Below is a small trained network, with its code and all its weights. Each question gives an input and a class and asks what happens when units are switched off, that is, made to give their printed mean instead of their output.

import numpy as np


def w(rows, s, z=0):
    codes = np.array(rows[::2]) - 128.0
    scale = np.full(codes.shape[1], s)
    scale[-1] = z or s
    return codes * scale


def f(y):
    return np.maximum(y, 0)


def log_softmax(a):
    a = a - a.max(-1, keepdims=True)
    return a - np.log(np.exp(a).sum(-1, keepdims=True))


def net(x, mask):
    res = np.array(x, float).reshape(1, 4) / 4 @ E
    y = f(res @ A[0][:, :-1].T + A[0][:, -1])
    res = res + np.where(mask, y, B[0][:, -1]) @ B[0][:, :-1]
    return log_softmax(res[-1] @ U[:, :-1].T + U[:, -1])


A, B = {}, {}
E = w([
[104,232,104,183,39,94,155,211,132,184,123,87],'x0',
[116,172,59,79,97,202,186,121,186,60,135,203],'x1',
[153,82,163,96,115,150,159,210,186,28,221,179],'x2',
[67,140,132,36,82,167,10,119,74,72,143,86],'x3',
],0.012)
A[0] = w([
[134,91,189,46,125,97,100,125,128,118,165,109,137],'n1',
[148,43,130,165,149,79,93,52,137,109,194,126,159],'n2',
[212,155,118,132,222,126,186,114,210,84,215,233,135],'n3',
[40,189,76,81,27,207,122,151,114,76,202,139,180],'n4',
[179,133,102,153,150,43,142,108,109,199,24,132,138],'n5',
[46,10,221,29,146,119,34,133,32,144,172,46,253],'n6',
[188,103,67,91,127,190,150,32,168,71,117,214,206],'n7',
[51,206,137,126,78,145,123,204,129,38,203,208,197],'n8',
[254,132,234,177,115,103,208,185,175,154,208,163,165],'n9',
[187,123,72,130,149,230,160,137,156,33,171,246,173],'n10',
],0.0077,0.0026)
B[0] = w([
[130,56,109,138,156,170,125,93,106,55,148,163,175],'n1',
[109,99,103,163,144,117,154,163,69,135,119,146,178],'n2',
[91,127,106,112,242,78,182,199,128,134,176,170,233],'n3',
[192,177,80,143,91,179,36,52,126,164,141,153,247],'n4',
[90,164,115,178,132,18,106,136,94,215,152,33,224],'n5',
[162,119,106,157,67,123,178,156,115,68,56,145,255],'n6',
[9,102,155,101,207,127,56,107,139,101,89,165,221],'n7',
[154,97,76,145,120,126,90,109,219,111,166,115,240],'n8',
[147,132,161,136,107,136,127,228,78,174,170,204,226],'n9',
[86,132,102,85,213,118,134,103,171,70,179,165,249],'n10',
],0.011,0.016)
U = w([
[230,181,20,174,65,180,71,63,224,125,210,122,65],'0',
[43,109,98,115,191,113,148,138,166,91,204,151,64],'1',
[177,76,105,184,73,111,133,124,43,20,28,120,169],'2',
[133,151,159,83,114,232,70,31,100,100,20,142,109],'3',
[91,189,94,201,137,36,133,69,54,222,19,35,250],'4',
[128,107,121,103,62,167,162,114,162,165,123,34,7],'5',
[230,69,219,161,97,121,156,255,152,184,233,139,142],'6',
],0.0081,0.0022)

Each question gives the input, the list of numbers given to net, and the class t.
The units are the neurons (one row each of A and B). Each row of codes is followed by its name. A weight is (code - 128) times the scale printed after its matrix; where a second scale follows, it is the last column's (A, B and U).
mask holds one flag per neuron, in row order. A switched-off neuron (its flag False) gives its mean, the last column of its row in B, instead of its output. The means were averaged over made-up inputs and are rounded, as every weight is.
A unit's drop is (log p(t) with every unit on - log p(t) with that unit switched off) / (log p(t) with every unit on - log p(t) with every unit switched off).
The circuit of an input: a set's keep is (log p(t) with only the set's units on - log p(t) with every unit switched off) / (log p(t) with every unit on - log p(t) with every unit switched off). Starting from all 10 units, units are removed one at a time, each time the one whose removal leaves the highest keep (on an exact tie, the one counted first), for as long as the keep stays at least 0.8.
units of the circuit, in order: the units of the circuit, biggest drop first
top k neurons: the k neurons with the biggest drops, biggest first
drop of u: that unit's drop, to one decimal
input [0,-7,-5,8], class 2: units of the circuit, in order => (n6)
input [8,-4,0,-7], class 6: top 3 neurons => (n9; n7; n4)
input [0,7,-8,2], class 3: units of the circuit, in order => (n3; n7)
input [-3,3,1,6], class 0: top 2 neurons => (n4; n8)
input [4,-2,1,1], class 0: top 2 neurons => (n3; n5)
input [-5,-3,-2,-8], class 4: top 3 neurons => (n5; n8; n10)
input [4,0,-1,-6], class 6: top 2 neurons => (n9; n7)
input [-2,-5,7,1], class 6: top 2 neurons => (n9; n7)
input [-2,-4,-2,-7], class 4: top 2 neurons => (n5; n8)
input [4,3,2,-3], class 6: top 3 neurons => (n9; n7; n1)
input [2,-7,2,-2], class 6: drop of n9 => 0.6
input [-8,0,-2,5], class 2: drop of n6 => 0.4
input [4,6,0,-1], class 0: drop of n4 => 0.3
input [-6,7,-7,3], class 3: units of the circuit, in order => (n3)
